Below are the code and all the weights of a small trained network. Each question names an input and a class and asks about switching units off, where a switched-off unit gives its printed mean instead of its output.

import numpy as np


def w(rows, s, z=0):
    codes = np.array(rows[::2]) - 128.0
    scale = np.full(codes.shape[1], s)
    scale[-1] = z or s
    return codes * scale


def norm(h):
    return h / np.sqrt((h * h).mean(-1, keepdims=True) + 1e-5)


def f(y):
    return y / 2 * (1 + np.tanh(0.7978845608 * (y + 0.044715 * y**3)))


def log_softmax(a):
    a = a - a.max(-1, keepdims=True)
    return a - np.log(np.exp(a).sum(-1, keepdims=True))


def net(x, mask):
    res = np.array(x, float).reshape(1, 5) / 4 @ E
    u = 0
    for l in range(2):
        y = f(norm(res) @ A[l][:, :-1].T + A[l][:, -1])
        res = res + np.where(mask[u : u + 9], y, B[l][:, -1]) @ B[l][:, :-1]
        u += 9
    return log_softmax(norm(res)[-1] @ U[:, :-1].T + U[:, -1])


A, B = {}, {}
E = w([
[44,82,177,191],'x0',
[139,119,133,149],'x1',
[142,214,240,166],'x2',
[177,73,56,255],'x3',
[128,131,126,132],'x4',
],0.0079)
A[0] = w([
[1,52,111,6,78],'0.n0',
[108,125,85,138,54],'0.n1',
[184,116,129,150,43],'0.n2',
[145,10,46,156,46],'0.n3',
[128,153,105,101,96],'0.n4',
[186,146,34,96,144],'0.n5',
[224,242,129,48,140],'0.n6',
[85,120,137,153,63],'0.n7',
[167,148,138,131,3],'0.n8',
],0.008,0.0047)
B[0] = w([
[182,2,156,200,231],'0.n0',
[114,170,66,139,110],'0.n1',
[176,143,111,95,109],'0.n2',
[80,224,79,118,229],'0.n3',
[116,131,117,196,119],'0.n4',
[200,90,112,77,205],'0.n5',
[176,202,138,118,254],'0.n6',
[68,71,148,148,117],'0.n7',
[160,193,178,215,97],'0.n8',
],0.0078,0.0042)
A[1] = w([
[67,154,246,98,72],'1.n0',
[229,191,98,167,253],'1.n1',
[164,3,157,68,76],'1.n2',
[61,19,86,115,63],'1.n3',
[163,84,66,9,110],'1.n4',
[76,47,56,144,63],'1.n5',
[211,145,81,154,72],'1.n6',
[188,159,190,62,22],'1.n7',
[175,88,118,57,103],'1.n8',
],0.0082,0.0046)
B[1] = w([
[27,99,90,100,177],'1.n0',
[181,66,142,81,254],'1.n1',
[204,158,254,172,158],'1.n2',
[141,240,136,239,179],'1.n3',
[199,48,158,166,184],'1.n4',
[42,218,108,127,179],'1.n5',
[161,87,123,99,152],'1.n6',
[156,219,120,117,152],'1.n7',
[202,122,154,168,149],'1.n8',
],0.0074,0.0059)
U = w([
[203,89,148,101,198],'0',
[67,68,176,200,254],'1',
[138,200,171,84,101],'2',
[1,114,195,81,33],'3',
[169,67,64,113,60],'4',
[59,135,65,172,123],'5',
],0.012,0.0038)

Each question gives the input, the list of numbers given to net, and the class t.
The units are the neurons (one row each of A and B). Each row of codes is followed by its name. A weight is (code - 128) times the scale printed after its matrix; where a second scale follows, it is the last column's (A, B and U).
mask holds one flag per neuron, layer by layer. A switched-off neuron (its flag False) gives its mean, the last column of its row in B, instead of its output. The means were averaged over made-up inputs and are rounded, as every weight is.
A unit's drop is (log p(t) with every unit on - log p(t) with that unit switched off) / (log p(t) with every unit on - log p(t) with every unit switched off).
The circuit of an input: a set's keep is (log p(t) with only the set's units on - log p(t) with every unit switched off) / (log p(t) with every unit on - log p(t) with every unit switched off). Starting from the 12 units with the biggest drops (on a tie, the unit counted first), units are removed one at a time, each time the one whose removal leaves the highest keep (on an exact tie, the one counted first), for as long as the keep stays at least 0.8.
circuit, biggest first: the units of the circuit, biggest drop first
top k neurons: the k neurons with the biggest drops, biggest first
top k neurons in layer l: the k neurons of layer l with the biggest drops, biggest first
drop of u: that unit's drop, to one decimal
input [7,2,0,-8,2], class 1: circuit, biggest first => 0.n0
input [5,8,0,-8,8], class 1: top 2 neurons => 0.n0, 0.n3
input [2,5,8,0,7], class 3: top 2 neurons => 1.n0, 0.n0
input [8,-8,-8,-7,7], class 1: circuit, biggest first => 0.n0, 1.n3
input [6,1,-5,1,2], class 5: circuit, biggest first => 0.n3, 1.n5
input [7,4,-5,6,2], class 5: top 2 neurons in layer 0 => 0.n3, 0.n0
input [2,-8,-8,4,3], class 5: top 2 neurons in layer 1 => 1.n5, 1.n3
input [2,-1,-7,4,4], class 5: top 2 neurons in layer 0 => 0.n3, 0.n6
input [1,-6,-2,4,-5], class 5: top 2 neurons in layer 0 => 0.n6, 0.n3
input [7,-6,0,8,-5], class 5: drop of 0.n6 => 0.0
input [5,-7,0,4,1], class 5: drop of 1.n2 => 0.1
input [1,-4,-2,-1,2], class 1: drop of 0.n0 => 0.1
